Below are the code and all the weights of a small trained network. Each question names an input and a target symbol and asks about switching units off, where a switched-off unit gives its printed mean instead of its output.

import numpy as np


def w(rows, s, z=0):
    codes = np.array(rows[::2]) - 128.0
    scale = np.full(codes.shape[1], s)
    scale[-1] = z or s
    return codes * scale


def softmax(a):
    e = np.exp(a - a.max(-1, keepdims=True))
    return e / e.sum(-1, keepdims=True)


def log_softmax(a):
    a = a - a.max(-1, keepdims=True)
    return a - np.log(np.exp(a).sum(-1, keepdims=True))


def net(x, mask):
    ids = ['ΛΠβγζημψ'.index(c) for c in x.split()]
    T = len(ids)
    res = E[ids] + P[:T]
    u = 0
    for l in range(2):
        r = res
        for j in range(3):
            rows = slice(4 * j, 4 * j + 4)
            q, k, v = (r @ M[l][rows].T for M in (Q, K, V))
            z = softmax(np.where(np.tri(T) > 0, q @ k.T / 4**0.5, -1e9)) @ v
            o = O[l][rows]
            res = res + np.where(mask[u + j], z, o[:, -1]) @ o[:, :-1]
        u += 3
    return log_softmax(res[-1] @ U[:, :-1].T + U[:, -1])


Q, K, V, O = {}, {}, {}, {}
E = w([
[221,208,184,144,199],'Λ',
[168,207,60,133,115],'Π',
[125,177,236,141,131],'β',
[42,196,88,71,248],'γ',
[204,79,79,103,78],'ζ',
[109,105,157,204,136],'η',
[232,165,175,21,75],'μ',
[45,92,92,95,62],'ψ',
],0.011)
P = w([
[126,74,139,70,163],'0',
[124,115,118,122,142],'1',
[101,182,145,59,83],'2',
[128,99,98,156,159],'3',
[105,211,141,78,94],'4',
[131,88,94,163,155],'5',
[110,239,133,95,96],'6',
[127,79,89,162,155],'7',
[106,255,129,76,123],'8',
],0.017)
Q[0] = w([
[108,103,181,116,98],'L0H1',
[124,11,132,171,167],'L0H1',
[163,90,109,194,192],'L0H1',
[157,109,129,130,148],'L0H1',
[131,147,141,128,106],'L0H2',
[129,131,129,120,140],'L0H2',
[136,84,156,122,119],'L0H2',
[140,149,108,119,102],'L0H2',
[129,158,109,121,94],'L0H3',
[149,155,212,118,124],'L0H3',
[141,110,95,84,102],'L0H3',
[125,123,87,96,78],'L0H3',
],0.013)
K[0] = w([
[134,69,60,131,156],'L0H1',
[78,87,181,224,1],'L0H1',
[124,79,183,224,109],'L0H1',
[209,124,119,143,63],'L0H1',
[141,104,150,155,103],'L0H2',
[160,131,97,150,119],'L0H2',
[129,138,120,162,125],'L0H2',
[133,119,171,55,152],'L0H2',
[115,108,143,177,119],'L0H3',
[108,145,117,106,139],'L0H3',
[77,50,96,160,141],'L0H3',
[105,47,100,128,101],'L0H3',
],0.0088)
V[0] = w([
[196,170,125,92,131],'L0H1',
[142,123,159,74,97],'L0H1',
[205,80,136,131,102],'L0H1',
[125,152,118,182,75],'L0H1',
[187,65,202,108,146],'L0H2',
[104,2,182,99,180],'L0H2',
[80,158,198,102,48],'L0H2',
[152,86,142,144,92],'L0H2',
[155,143,76,108,161],'L0H3',
[96,31,124,124,152],'L0H3',
[152,98,145,65,113],'L0H3',
[102,139,157,146,164],'L0H3',
],0.0085)
O[0] = w([
[127,136,99,49,149,177],'L0H1',
[142,135,137,111,140,150],'L0H1',
[72,121,99,137,197,2],'L0H1',
[122,118,84,169,134,9],'L0H1',
[142,93,195,102,145,143],'L0H2',
[156,1,203,84,137,156],'L0H2',
[102,181,106,111,87,125],'L0H2',
[132,107,156,157,87,50],'L0H2',
[161,93,100,130,148,181],'L0H3',
[103,51,168,169,127,94],'L0H3',
[175,89,181,98,125,170],'L0H3',
[111,130,121,127,155,153],'L0H3',
],0.0069,0.0044)
Q[1] = w([
[108,124,145,116,70],'L1H1',
[124,188,143,119,179],'L1H1',
[171,122,153,167,146],'L1H1',
[101,120,121,140,143],'L1H1',
[139,42,103,120,225],'L1H2',
[110,135,146,107,84],'L1H2',
[109,148,137,172,120],'L1H2',
[107,146,112,154,66],'L1H2',
[127,252,164,137,57],'L1H3',
[113,125,182,132,98],'L1H3',
[143,120,108,82,60],'L1H3',
[218,96,157,166,157],'L1H3',
],0.013)
K[1] = w([
[115,130,93,135,88],'L1H1',
[121,194,132,114,176],'L1H1',
[143,130,162,175,133],'L1H1',
[65,111,135,164,206],'L1H1',
[118,223,71,181,61],'L1H2',
[103,105,196,85,130],'L1H2',
[124,128,159,131,187],'L1H2',
[153,76,140,93,140],'L1H2',
[144,128,250,60,208],'L1H3',
[138,155,196,106,93],'L1H3',
[172,69,158,97,103],'L1H3',
[224,185,82,160,128],'L1H3',
],0.011)
V[1] = w([
[106,135,130,84,38],'L1H1',
[66,159,150,207,92],'L1H1',
[153,197,110,91,147],'L1H1',
[60,116,86,116,179],'L1H1',
[151,97,152,229,78],'L1H2',
[119,85,7,149,190],'L1H2',
[79,146,160,175,209],'L1H2',
[227,133,163,182,150],'L1H2',
[237,91,93,173,182],'L1H3',
[98,56,80,137,48],'L1H3',
[215,113,51,136,110],'L1H3',
[130,229,167,89,64],'L1H3',
],0.011)
O[1] = w([
[134,127,100,164,181,153],'L1H1',
[180,69,164,60,177,16],'L1H1',
[96,39,134,156,97,207],'L1H1',
[185,126,138,144,77,108],'L1H1',
[70,33,36,144,33,15],'L1H2',
[65,202,79,101,159,51],'L1H2',
[141,124,59,247,207,125],'L1H2',
[196,79,5,94,71,149],'L1H2',
[109,1,95,24,163,197],'L1H3',
[51,170,221,99,109,75],'L1H3',
[115,108,136,46,114,86],'L1H3',
[166,171,118,156,61,7],'L1H3',
],0.0095,0.012)
U = w([
[197,89,44,114,196,25],'Λ',
[100,238,3,63,94,252],'Π',
[154,94,128,254,105,180],'β',
[110,157,105,161,249,70],'γ',
[83,98,113,44,161,2],'ζ',
[40,30,89,220,153,193],'η',
[194,133,151,92,98,139],'μ',
[44,126,169,171,95,169],'ψ',
],0.0057,0.0053)

Each question gives the input, a string of symbols that net reads in full, and the target symbol t.
The units are the heads (4 rows each of Q, K, V and O). Each row of codes is followed by its name. A weight is (code - 128) times the scale printed after its matrix; where a second scale follows, it is the last column's (O and U).
mask holds one flag per head, layer by layer. A switched-off head (its flag False) gives its mean, the last column of its rows in O, instead of its output. The means were averaged over made-up inputs and are rounded, as every weight is.
A unit's drop is (log p(t) with every unit on - log p(t) with that unit switched off) / (log p(t) with every unit on - log p(t) with every unit switched off).
The circuit of an input: a set's keep is (log p(t) with only the set's units on - log p(t) with every unit switched off) / (log p(t) with every unit on - log p(t) with every unit switched off). Starting from all 6 units, units are removed one at a time, each time the one whose removal leaves the highest keep (on an exact tie, the one counted first), for as long as the keep stays at least 0.8.
circuit, biggest first: the units of the circuit, biggest drop first
unit that matters most: the unit with the biggest drop
which heads matter: for each layer, one digit per head in row order, 1 if its drop is at least 0.15 and else 0, layers parted by /
input Λ μ β, target Λ: circuit, biggest first => L0H2, L1H3, L1H2
input η ζ μ, target η: unit that matters most => L0H2
input ψ γ ψ ψ μ γ η, target ψ: circuit, biggest first => L1H3, L0H2, L1H2
input γ γ ψ ψ γ β, target β: which heads matter => 100 / 001
input ψ γ γ η γ, target ψ: circuit, biggest first => L1H3, L1H2, L0H2
input γ ψ γ ψ Π, target γ: which heads matter => 000 / 010
input μ η γ γ β ζ η, target μ: which heads matter => 000 / 010
input ζ γ Π β γ γ β Λ γ, target ζ: which heads matter => 010 / 101
input γ β γ ψ, target ψ: circuit, biggest first => L1H3, L1H2
input μ γ Λ, target μ: circuit, biggest first => L1H2, L0H2
input γ μ Π γ, target μ: circuit, biggest first => L1H2, L1H1
input γ γ μ γ η γ ψ ζ, target ζ: which heads matter => 000 / 001
input ψ η Π, target ψ: circuit, biggest first => L1H3, L1H2
input γ Π ζ Π γ β γ μ ψ, target γ: circuit, biggest first => L1H2
input η η Λ Π γ γ γ γ, target γ: which heads matter => 010 / 010
input ψ ψ Λ, target ψ: circuit, biggest first => L0H2, L1H3, L1H2
input Λ Λ β γ γ, target Λ: circuit, biggest first => L1H3, L0H2, L1H2
input β η γ ψ η ψ β, target β: circuit, biggest first => L1H3, L1H2
input η μ μ Λ, target Λ: circuit, biggest first => L1H3, L0H3
input γ γ γ μ η ψ Λ, target γ: which heads matter => 000 / 010
input ψ γ Λ γ γ, target ψ: which heads matter => 000 / 011
input Π ζ γ γ γ μ Π μ η, target Π: which heads matter => 000 / 011
input Π η μ η η, target Π: which heads matter => 010 / 011
